Here is a tiny trained network, its code and every weight. The questions are about switching its units off for an input and a class, where a switched-off unit gives its printed mean instead of its output.

import numpy as np


def w(rows, s, z=0):
    codes = np.array(rows[::2]) - 128.0
    scale = np.full(codes.shape[1], s)
    scale[-1] = z or s
    return codes * scale


def f(y):
    return y / 2 * (1 + np.tanh(0.7978845608 * (y + 0.044715 * y**3)))


def log_softmax(a):
    a = a - a.max(-1, keepdims=True)
    return a - np.log(np.exp(a).sum(-1, keepdims=True))


def net(x, mask):
    res = np.array(x, float).reshape(1, 6) / 4 @ E
    y = f(res @ A[0][:, :-1].T + A[0][:, -1])
    res = res + np.where(mask, y, B[0][:, -1]) @ B[0][:, :-1]
    return log_softmax(res[-1] @ U[:, :-1].T + U[:, -1])


A, B = {}, {}
E = w([
[41,125,47,110,29,148],'x0',
[121,205,178,4,58,64],'x1',
[218,206,191,127,71,28],'x2',
[223,139,43,21,185,134],'x3',
[57,155,2,85,189,24],'x4',
[184,1,161,61,84,40],'x5',
],0.0077)
A[0] = w([
[210,78,172,129,121,61,128],'n1',
[128,199,80,154,139,67,150],'n2',
[136,63,231,162,113,91,253],'n3',
[152,110,121,143,134,7,213],'n4',
[208,72,138,9,94,67,227],'n5',
[141,152,119,1,107,94,124],'n6',
[114,183,80,55,117,11,214],'n7',
[107,185,115,175,223,186,242],'n8',
[127,24,77,213,194,159,201],'n9',
[189,210,91,120,194,185,147],'n10',
[78,184,202,180,93,201,198],'n11',
],0.009,0.0048)
B[0] = w([
[217,65,173,107,167,73,193],'n1',
[113,183,68,213,160,43,181],'n2',
[184,55,158,176,66,160,218],'n3',
[108,124,160,156,180,25,201],'n4',
[129,110,232,2,140,93,244],'n5',
[76,200,174,56,77,122,202],'n6',
[54,183,108,89,82,33,239],'n7',
[158,165,50,156,145,170,232],'n8',
[107,66,62,43,195,152,249],'n9',
[166,221,141,107,202,157,185],'n10',
[120,153,155,216,64,219,218],'n11',
],0.0092,0.012)
U = w([
[83,163,201,211,53,220,190],'0',
[37,2,33,108,179,196,236],'1',
[241,39,219,147,145,75,4],'2',
[212,229,92,162,207,207,187],'3',
[54,191,63,202,136,40,74],'4',
[84,189,164,43,85,99,30],'5',
],0.0097,0.0036)

Each question gives the input, the list of numbers given to net, and the class t.
The units are the neurons (one row each of A and B). Each row of codes is followed by its name. A weight is (code - 128) times the scale printed after its matrix; where a second scale follows, it is the last column's (A, B and U).
mask holds one flag per neuron, in row order. A switched-off neuron (its flag False) gives its mean, the last column of its row in B, instead of its output. The means were averaged over made-up inputs and are rounded, as every weight is.
A unit's drop is (log p(t) with every unit on - log p(t) with that unit switched off) / (log p(t) with every unit on - log p(t) with every unit switched off).
The circuit of an input: a set's keep is (log p(t) with only the set's units on - log p(t) with every unit switched off) / (log p(t) with every unit on - log p(t) with every unit switched off). Starting from all 11 units, units are removed one at a time, each time the one whose removal leaves the highest keep (on an exact tie, the one counted first), for as long as the keep stays at least 0.8.
units of the circuit, in order: the units of the circuit, biggest drop first
unit that matters most: the unit with the biggest drop
k most important neurons: the k neurons with the biggest drops, biggest first
drop of u: that unit's drop, to one decimal
input [-8,1,-5,-7,7,0], class 1: units of the circuit, in order	n9; n7
input [1,6,-4,5,-7,-7], class 3: units of the circuit, in order	n10
input [-2,4,-8,-2,6,-6], class 3: units of the circuit, in order	n8; n10
input [2,-2,6,2,-1,-2], class 4: units of the circuit, in order	n5; n3
input [-2,6,-7,0,-3,-4], class 0: 2 most important neurons	n9; n11
input [5,-8,-4,-2,-8,-8], class 3: units of the circuit, in order	n8; n11; n9; n10
input [5,2,6,3,-7,-7], class 0: 2 most important neurons	n11; n9
input [7,6,8,-1,3,-6], class 4: 2 most important neurons	n2; n5
input [-8,-7,-3,-1,3,6], class 1: 2 most important neurons	n9; n5
input [7,4,1,6,-5,-6], class 3: 4 most important neurons	n10; n5; n3; n7
input [5,4,7,-1,2,-4], class 4: 2 most important neurons	n2; n5
input [0,-1,-5,5,2,5], class 5: 4 most important neurons	n5; n8; n6; n3
input [-4,5,7,-5,0,3], class 2: 2 most important neurons	n1; n3
input [-3,-2,-2,-8,2,1], class 1: 3 most important neurons	n9; n6; n10
input [6,2,7,-2,-6,2], class 2: unit that matters most	n1
input [3,-3,-8,8,-5,-4], class 3: 4 most important neurons	n10; n8; n7; n5
input [6,-3,0,6,0,-3], class 3: drop of n10	0.4
input [6,-2,-3,7,3,-4], class 3: drop of n10	0.8
input [7,1,8,6,-7,-6], class 0: drop of n8	0.4
input [8,3,2,2,8,-2], class 4: unit that matters most	n2
